Below are the code and all the weights of a small trained network. Each question names an input and a target symbol and asks about switching units off, where a switched-off unit gives its printed mean instead of its output.

import numpy as np


def w(rows, s, z=0):
    codes = np.array(rows[::2]) - 128.0
    scale = np.full(codes.shape[1], s)
    scale[-1] = z or s
    return codes * scale


def norm(h):
    return h / np.sqrt((h * h).mean(-1, keepdims=True) + 1e-5)


def softmax(a):
    e = np.exp(a - a.max(-1, keepdims=True))
    return e / e.sum(-1, keepdims=True)


def log_softmax(a):
    a = a - a.max(-1, keepdims=True)
    return a - np.log(np.exp(a).sum(-1, keepdims=True))


def net(x, mask):
    ids = ['βζθσφψ'.index(c) for c in x.split()]
    T = len(ids)
    res = E[ids] + P[:T]
    u = 0
    for l in range(3):
        r = norm(res)
        for j in range(2):
            rows = slice(4 * j, 4 * j + 4)
            q, k, v = (r @ M[l][rows].T for M in (Q, K, V))
            z = softmax(np.where(np.tri(T) > 0, q @ k.T / 4**0.5, -1e9)) @ v
            o = O[l][rows]
            res = res + np.where(mask[u + j], z, o[:, -1]) @ o[:, :-1]
        u += 2
    return log_softmax(norm(res)[-1] @ U[:, :-1].T + U[:, -1])


Q, K, V, O = {}, {}, {}, {}
E = w([
[37,221,231],'β',
[128,49,94],'ζ',
[50,99,166],'θ',
[147,113,161],'σ',
[164,196,104],'φ',
[186,3,3],'ψ',
],0.0012)
P = w([
[115,148,127],'0',
[178,152,120],'1',
[160,103,130],'2',
[147,97,126],'3',
[246,24,177],'4',
[185,49,214],'5',
[158,53,235],'6',
[127,52,254],'7',
[99,60,247],'8',
],0.0027)
Q[0] = w([
[133,104,253],'0.h0',
[138,155,48],'0.h0',
[143,88,50],'0.h0',
[102,176,123],'0.h0',
[78,119,228],'0.h1',
[180,134,188],'0.h1',
[43,144,62],'0.h1',
[5,180,84],'0.h1',
],0.0052)
K[0] = w([
[3,221,77],'0.h0',
[203,20,169],'0.h0',
[222,107,182],'0.h0',
[48,59,140],'0.h0',
[186,229,92],'0.h1',
[127,158,42],'0.h1',
[204,51,241],'0.h1',
[253,76,216],'0.h1',
],0.0042)
V[0] = w([
[66,100,209],'0.h0',
[158,154,50],'0.h0',
[139,223,121],'0.h0',
[138,114,137],'0.h0',
[2,120,103],'0.h1',
[180,194,166],'0.h1',
[168,190,74],'0.h1',
[177,119,209],'0.h1',
],0.0032)
O[0] = w([
[248,108,41,222],'0.h0',
[19,128,189,26],'0.h0',
[68,89,29,203],'0.h0',
[137,173,148,135],'0.h0',
[185,40,194,29],'0.h1',
[121,149,14,250],'0.h1',
[26,126,61,118],'0.h1',
[197,181,48,254],'0.h1',
],0.0018,0.00078)
Q[1] = w([
[230,119,124],'1.h0',
[68,183,166],'1.h0',
[31,151,167],'1.h0',
[190,215,143],'1.h0',
[135,105,98],'1.h1',
[128,51,4],'1.h1',
[172,93,5],'1.h1',
[46,169,175],'1.h1',
],0.0043)
K[1] = w([
[33,244,195],'1.h0',
[131,29,33],'1.h0',
[164,53,41],'1.h0',
[4,99,171],'1.h0',
[137,161,75],'1.h1',
[191,239,80],'1.h1',
[167,239,114],'1.h1',
[89,17,26],'1.h1',
],0.0039)
V[1] = w([
[46,166,170],'1.h0',
[202,121,174],'1.h0',
[120,26,28],'1.h0',
[96,216,240],'1.h0',
[39,56,215],'1.h1',
[115,189,111],'1.h1',
[166,253,107],'1.h1',
[98,101,148],'1.h1',
],0.0034)
O[1] = w([
[96,18,118,42],'1.h0',
[188,136,145,254],'1.h0',
[75,209,76,34],'1.h0',
[159,32,150,164],'1.h0',
[153,77,43,57],'1.h1',
[89,118,155,72],'1.h1',
[92,147,252,131],'1.h1',
[119,108,76,100],'1.h1',
],0.0028,0.00048)
Q[2] = w([
[235,72,137],'2.h0',
[144,97,17],'2.h0',
[135,52,49],'2.h0',
[75,102,208],'2.h0',
[93,85,4],'2.h1',
[49,41,151],'2.h1',
[80,22,6],'2.h1',
[12,161,140],'2.h1',
],0.005)
K[2] = w([
[92,132,143],'2.h0',
[116,144,200],'2.h0',
[109,187,189],'2.h0',
[154,179,1],'2.h0',
[82,176,230],'2.h1',
[159,178,142],'2.h1',
[87,208,207],'2.h1',
[176,126,180],'2.h1',
],0.0089)
V[2] = w([
[207,125,117],'2.h0',
[164,158,72],'2.h0',
[100,177,3],'2.h0',
[127,198,85],'2.h0',
[143,47,43],'2.h1',
[67,62,108],'2.h1',
[53,141,136],'2.h1',
[91,123,143],'2.h1',
],0.0055)
O[2] = w([
[202,150,59,149],'2.h0',
[117,161,17,85],'2.h0',
[9,203,60,2],'2.h0',
[94,232,84,63],'2.h0',
[47,11,52,125],'2.h1',
[2,43,193,126],'2.h1',
[43,174,215,93],'2.h1',
[101,135,178,125],'2.h1',
],0.0034,0.0029)
U = w([
[154,120,248,101],'β',
[140,77,75,6],'ζ',
[181,154,12,87],'θ',
[144,239,131,242],'σ',
[29,133,165,218],'φ',
[76,90,64,103],'ψ',
],0.011,0.002)

Each question gives the input, a string of symbols that net reads in full, and the target symbol t.
The units are the heads (4 rows each of Q, K, V and O). Each row of codes is followed by its name. A weight is (code - 128) times the scale printed after its matrix; where a second scale follows, it is the last column's (O and U).
mask holds one flag per head, layer by layer. A switched-off head (its flag False) gives its mean, the last column of its rows in O, instead of its output. The means were averaged over made-up inputs and are rounded, as every weight is.
A unit's drop is (log p(t) with every unit on - log p(t) with that unit switched off) / (log p(t) with every unit on - log p(t) with every unit switched off).
The circuit of an input: a set's keep is (log p(t) with only the set's units on - log p(t) with every unit switched off) / (log p(t) with every unit on - log p(t) with every unit switched off). Starting from all 6 units, units are removed one at a time, each time the one whose removal leaves the highest keep (on an exact tie, the one counted first), for as long as the keep stays at least 0.8.
circuit, biggest first: the units of the circuit, biggest drop first
most important unit: the unit with the biggest drop
heads that matter: for each layer, one digit per head in row order, 1 if its drop is at least 0.15 and else 0, layers parted by /
input ψ β β β, target ψ: circuit, biggest first -> (1.h1, 0.h0, 2.h1)
input ζ β β, target ζ: heads that matter -> 01 / 11 / 01
input θ β σ, target θ: circuit, biggest first -> (2.h0)
input σ ζ β ψ, target σ: heads that matter -> 10 / 11 / 00
input θ σ β, target θ: circuit, biggest first -> (0.h1, 2.h0, 1.h1)
input σ σ ζ σ ζ β φ β σ, target σ: circuit, biggest first -> (1.h0, 2.h0)
input ζ σ β θ ψ θ ψ β φ, target ζ: heads that matter -> 01 / 01 / 01
input φ β β θ ψ θ, target φ: circuit, biggest first -> (0.h0, 0.h1, 2.h0)
input θ φ β ζ, target θ: circuit, biggest first -> (0.h1, 0.h0, 1.h0, 2.h0)
input ψ φ ψ θ ζ σ θ σ, target ψ: circuit, biggest first -> (0.h0, 1.h1, 2.h1, 0.h1)
input θ ζ β, target θ: circuit, biggest first -> (0.h1, 1.h1, 2.h0)
input φ σ φ, target φ: heads that matter -> 11 / 00 / 00
input β ζ β ζ, target β: heads that matter -> 10 / 01 / 00
input ψ σ β σ, target ψ: most important unit -> 0.h0
input θ β β ψ ψ σ ζ θ, target θ: heads that matter -> 11 / 10 / 01
input φ φ φ ζ σ β β ζ ζ, target φ: heads that matter -> 11 / 10 / 11
input φ β σ ψ φ φ β β, target φ: heads that matter -> 11 / 10 / 10
input σ θ θ θ σ φ θ ζ φ, target σ: heads that matter -> 00 / 10 / 00
input ψ ψ φ ζ, target ψ: heads that matter -> 11 / 01 / 01
input ζ ψ φ β β φ σ, target ζ: heads that matter -> 11 / 01 / 01
input β θ β ζ, target β: circuit, biggest first -> (1.h1)
input φ σ φ θ ψ ψ, target φ: circuit, biggest first -> (0.h0, 0.h1, 2.h0, 2.h1)
input θ φ β β φ φ, target θ: circuit, biggest first -> (0.h0, 2.h0)
input ψ θ θ, target ψ: circuit, biggest first -> (1.h1, 0.h1, 2.h1, 2.h0)
input θ β σ ψ σ β ψ, target θ: circuit, biggest first -> (0.h0, 1.h0, 2.h0)
input ζ θ ψ θ σ σ σ θ, target ζ: heads that matter -> 01 / 01 / 01
